Below is a small trained network, with its code and all its weights. Each question gives an input and a target symbol and asks what happens when units are switched off, that is, made to give their printed mean instead of their output.

import numpy as np


def w(rows, s, z=0):
    codes = np.array(rows[::2]) - 128.0
    scale = np.full(codes.shape[1], s)
    scale[-1] = z or s
    return codes * scale


def f(y):
    return np.maximum(y, 0)


def softmax(a):
    e = np.exp(a - a.max(-1, keepdims=True))
    return e / e.sum(-1, keepdims=True)


def log_softmax(a):
    a = a - a.max(-1, keepdims=True)
    return a - np.log(np.exp(a).sum(-1, keepdims=True))


def net(x, mask):
    ids = ['αεηθλξτψω'.index(c) for c in x.split()]
    T = len(ids)
    res = E[ids] + P[:T]
    q, k, v = (res @ M[0].T for M in (Q, K, V))
    z = softmax(np.where(np.tri(T) > 0, q @ k.T / 2**0.5, -1e9)) @ v
    res = res + np.where(mask[0], z, O[0][:, -1]) @ O[0][:, :-1]
    y = f(res @ A[0][:, :-1].T + A[0][:, -1])
    res = res + np.where(mask[1:9], y, B[0][:, -1]) @ B[0][:, :-1]
    return log_softmax(res[-1] @ U[:, :-1].T + U[:, -1])


Q, K, V, O, A, B = {}, {}, {}, {}, {}, {}
E = w([
[117,93,125],'α',
[123,8,88],'ε',
[146,73,110],'η',
[147,70,108],'θ',
[129,141,129],'λ',
[91,156,150],'ξ',
[152,123,105],'τ',
[157,168,101],'ψ',
[116,193,107],'ω',
],0.018)
P = w([
[166,167,216],'0',
[64,61,142],'1',
[251,77,139],'2',
[135,207,74],'3',
[31,121,42],'4',
[207,102,14],'5',
],0.011)
Q[0] = w([
[70,163,104],'H1',
[1,125,226],'H1',
],0.0083)
K[0] = w([
[149,76,90],'H1',
[159,61,250],'H1',
],0.011)
V[0] = w([
[5,214,129],'H1',
[34,55,254],'H1',
],0.0085)
O[0] = w([
[28,87,253,5],'H1',
[12,142,29,82],'H1',
],0.006,0.0025)
A[0] = w([
[190,188,197,159],'N1',
[116,249,186,37],'N2',
[60,107,128,254],'N3',
[253,116,106,126],'N4',
[148,21,205,90],'N5',
[119,197,189,233],'N6',
[93,195,115,170],'N7',
[158,64,83,85],'N8',
],0.013,0.0077)
B[0] = w([
[122,223,139,182],'N1',
[39,67,217,148],'N2',
[200,124,63,206],'N3',
[111,102,192,246],'N4',
[153,253,108,166],'N5',
[106,130,22,176],'N6',
[89,40,137,165],'N7',
[70,106,164,205],'N8',
],0.012,0.011)
U = w([
[213,121,59,245],'α',
[127,27,116,124],'ε',
[139,101,163,177],'η',
[137,88,178,169],'θ',
[98,170,104,103],'λ',
[52,68,131,2],'ξ',
[220,246,100,87],'τ',
[122,172,184,130],'ψ',
[43,108,165,44],'ω',
],0.012,0.0064)

Each question gives the input, a string of symbols that net reads in full, and the target symbol t.
The units are the heads (2 rows each of Q, K, V and O) and the neurons (one row each of A and B). Each row of codes is followed by its name. A weight is (code - 128) times the scale printed after its matrix; where a second scale follows, it is the last column's (O, A, B and U).
mask holds one flag per unit, heads first, then neurons. A switched-off unit (its flag False) gives its mean, the last column of its rows in O or B, instead of its output. The means were averaged over made-up inputs and are rounded, as every weight is.
A unit's drop is (log p(t) with every unit on - log p(t) with that unit switched off) / (log p(t) with every unit on - log p(t) with every unit switched off).
The circuit of an input: a set's keep is (log p(t) with only the set's units on - log p(t) with every unit switched off) / (log p(t) with every unit on - log p(t) with every unit switched off). Starting from all 9 units, units are removed one at a time, each time the one whose removal leaves the highest keep (on an exact tie, the one counted first), for as long as the keep stays at least 0.8.
circuit, biggest first: the units of the circuit, biggest drop first
most important unit: the unit with the biggest drop
top k neurons: the k neurons with the biggest drops, biggest first
drop of u: that unit's drop, to one decimal
input λ ξ ω ψ ψ ε, target ψ: circuit, biggest first => N5, H1, N8, N4
input ω ω ω λ α, target α: circuit, biggest first => N3, N4
input ξ τ ξ ω ω, target ε: circuit, biggest first => N7, N1
input ψ ε α, target ψ: top 3 neurons => N4, N5, N3
input θ θ ψ ψ λ η, target ψ: most important unit => H1
input ε ω τ α ω η, target τ: circuit, biggest first => H1, N5
input λ τ α θ ε τ, target θ: circuit, biggest first => N4, H1
input λ ψ τ ξ θ, target α: top 2 neurons => N4, N3
input ψ ε λ, target ψ: circuit, biggest first => N4, N1, H1
input ε ω ξ, target τ: circuit, biggest first => N8, N1
input ω ξ α, target τ: circuit, biggest first => N5, H1
input λ η λ ξ α, target α: top 4 neurons => N3, N4, N2, N8
input θ η η ω λ, target α: circuit, biggest first => N4, N3
input λ η ω θ, target θ: circuit, biggest first => H1, N4, N6
input ω η η, target τ: circuit, biggest first => N5
input θ ψ ε α θ ψ, target ψ: circuit, biggest first => N4, H1, N1
input η θ ψ τ α λ, target θ: top 2 neurons => N4, N5
input ε ω ξ θ ψ, target α: top 3 neurons => N4, N8, N2
input λ η ξ ω θ, target α: top 2 neurons => N3, N4
input ψ α η, target ψ: top 4 neurons => N5, N4, N3, N8
input λ λ τ ψ, target ψ: top 4 neurons => N2, N1, N4, N3
input α α τ, target θ: circuit, biggest first => N4
input ψ ψ ε ω α ψ, target τ: top 2 neurons => N1, N5
input α ω α, target τ: drop of N8 => 0.0
input θ ω ε, target τ: drop of N5 => 1.5
input ξ ψ α α η, target α: drop of N4 => 0.6
